Below is a small trained network, with its code and all its weights. Each question gives an input and a class and asks what happens when units are switched off, that is, made to give their printed mean instead of their output.

import numpy as np


def w(rows, s, z=0):
    codes = np.array(rows[::2]) - 128.0
    scale = np.full(codes.shape[1], s)
    scale[-1] = z or s
    return codes * scale


def f(y):
    return y / 2 * (1 + np.tanh(0.7978845608 * (y + 0.044715 * y**3)))


def log_softmax(a):
    a = a - a.max(-1, keepdims=True)
    return a - np.log(np.exp(a).sum(-1, keepdims=True))


def net(x, mask):
    res = np.array(x, float).reshape(1, 8) / 4 @ E
    y = f(res @ A[0][:, :-1].T + A[0][:, -1])
    res = res + np.where(mask, y, B[0][:, -1]) @ B[0][:, :-1]
    return log_softmax(res[-1] @ U[:, :-1].T + U[:, -1])


A, B = {}, {}
E = w([
[133,119,148,128,120,131,150,116,133],'x0',
[118,142,118,129,135,131,121,133,121],'x1',
[53,3,60,103,171,56,194,111,58],'x2',
[155,174,45,226,195,82,210,55,186],'x3',
[134,132,135,130,138,131,134,130,119],'x4',
[28,47,185,191,220,173,24,69,155],'x5',
[120,148,106,129,139,124,107,128,100],'x6',
[85,111,90,193,50,208,144,144,136],'x7',
],0.0073)
A[0] = w([
[15,65,125,142,232,161,91,101,131,97],'n0',
[184,154,86,62,76,108,164,172,117,2],'n1',
[219,126,80,58,104,5,190,176,103,107],'n2',
[133,145,36,156,169,57,222,51,161,101],'n3',
[138,110,57,243,112,179,178,99,153,80],'n4',
[69,154,14,253,140,198,180,112,153,83],'n5',
[54,8,30,120,150,104,183,128,126,61],'n6',
[67,58,132,3,104,164,132,186,51,96],'n7',
[126,138,30,123,63,157,198,214,113,92],'n8',
[57,57,107,56,144,74,215,171,41,70],'n9',
[70,71,134,140,10,174,118,215,107,113],'n10',
],0.0067,0.0042)
B[0] = w([
[89,82,157,213,68,133,164,87,85,254],'n0',
[125,71,243,213,230,145,61,125,172,172],'n1',
[69,45,129,191,90,177,174,48,99,234],'n2',
[191,82,178,32,208,68,70,153,122,248],'n3',
[128,96,109,76,172,62,128,192,127,189],'n4',
[149,124,121,108,142,78,78,163,67,216],'n5',
[121,210,30,143,120,221,140,179,254,232],'n6',
[146,69,173,91,150,67,71,196,81,220],'n7',
[60,49,210,200,99,141,183,30,153,205],'n8',
[228,214,108,135,100,224,147,212,194,228],'n9',
[200,130,183,63,160,39,130,147,76,209],'n10',
],0.0079,0.0073)
U = w([
[85,33,156,223,109,167,136,64,105,44],'0',
[197,92,138,40,171,32,82,196,97,2],'1',
[221,243,99,144,78,255,103,202,220,68],'2',
[150,120,119,100,98,87,141,131,88,227],'3',
],0.0089,0.0094)

Each question gives the input, the list of numbers given to net, and the class t.
The units are the neurons (one row each of A and B). Each row of codes is followed by its name. A weight is (code - 128) times the scale printed after its matrix; where a second scale follows, it is the last column's (A, B and U).
mask holds one flag per neuron, in row order. A switched-off neuron (its flag False) gives its mean, the last column of its row in B, instead of its output. The means were averaged over made-up inputs and are rounded, as every weight is.
A unit's drop is (log p(t) with every unit on - log p(t) with that unit switched off) / (log p(t) with every unit on - log p(t) with every unit switched off).
The circuit of an input: a set's keep is (log p(t) with only the set's units on - log p(t) with every unit switched off) / (log p(t) with every unit on - log p(t) with every unit switched off). Starting from all 11 units, units are removed one at a time, each time the one whose removal leaves the highest keep (on an exact tie, the one counted first), for as long as the keep stays at least 0.8.
units of the circuit, in order: the units of the circuit, biggest drop first
unit that matters most: the unit with the biggest drop
top k neurons: the k neurons with the biggest drops, biggest first
drop of u: that unit's drop, to one decimal
input [-2,7,-3,-5,3,-2,4,8], class 3: top 4 neurons => (n3; n8; n4; n5)
input [-8,-3,-5,-3,4,-3,-1,-7], class 3: units of the circuit, in order => (n9; n3)
input [-6,6,3,-1,8,-8,-6,-7], class 0: unit that matters most => n2
input [-6,6,4,-4,6,-6,6,2], class 0: top 2 neurons => (n8; n2)
input [-2,1,-7,8,5,5,8,3], class 1: units of the circuit, in order => (n5; n4)
input [8,-7,1,-4,-3,-5,7,-1], class 0: top 3 neurons => (n2; n3; n1)
input [1,1,-6,0,-1,-7,4,-6], class 0: units of the circuit, in order => (n2; n1)
input [8,1,7,-8,-2,1,3,2], class 1: top 2 neurons => (n7; n10)
input [6,3,-5,-5,6,-3,-4,7], class 3: top 4 neurons => (n10; n9; n6; n3)
input [-2,-1,-6,7,-8,-7,-3,8], class 3: top 3 neurons => (n8; n4; n5)
input [-7,8,5,-4,2,3,1,-4], class 2: top 3 neurons => (n9; n3; n6)
input [4,-2,6,2,8,1,0,3], class 2: top 2 neurons => (n6; n9)
input [0,-6,-8,8,0,-7,4,-1], class 1: top 4 neurons => (n3; n0; n4; n6)
input [0,7,4,-3,-7,-3,-1,-8], class 3: top 2 neurons => (n2; n3)
input [3,-3,3,-7,0,5,-7,8], class 3: units of the circuit, in order => (n10)
input [-6,-3,8,7,6,-6,-2,-5], class 2: top 2 neurons => (n9; n6)
input [-2,-2,0,5,3,-1,-5,2], class 1: units of the circuit, in order => (n3; n0)
input [1,-7,5,-4,-5,1,-2,-1], class 2: units of the circuit, in order => (n9; n6)
input [6,1,7,-3,-6,-2,0,-2], class 2: top 2 neurons => (n9; n6)
input [5,7,2,-8,7,5,-4,7], class 1: units of the circuit, in order => (n10)
input [-3,0,-3,-5,-7,3,2,8], class 3: top 2 neurons => (n3; n4)
input [5,5,-4,-6,-1,-6,-6,2], class 0: units of the circuit, in order => (n8; n1)
input [4,5,-6,-4,7,7,-1,8], class 3: drop of n2 => 0.4
input [-5,-7,-2,7,-8,2,1,-2], class 1: drop of n8 => 0.0
input [-6,2,8,2,-3,4,0,0], class 2: drop of n9 => 0.1
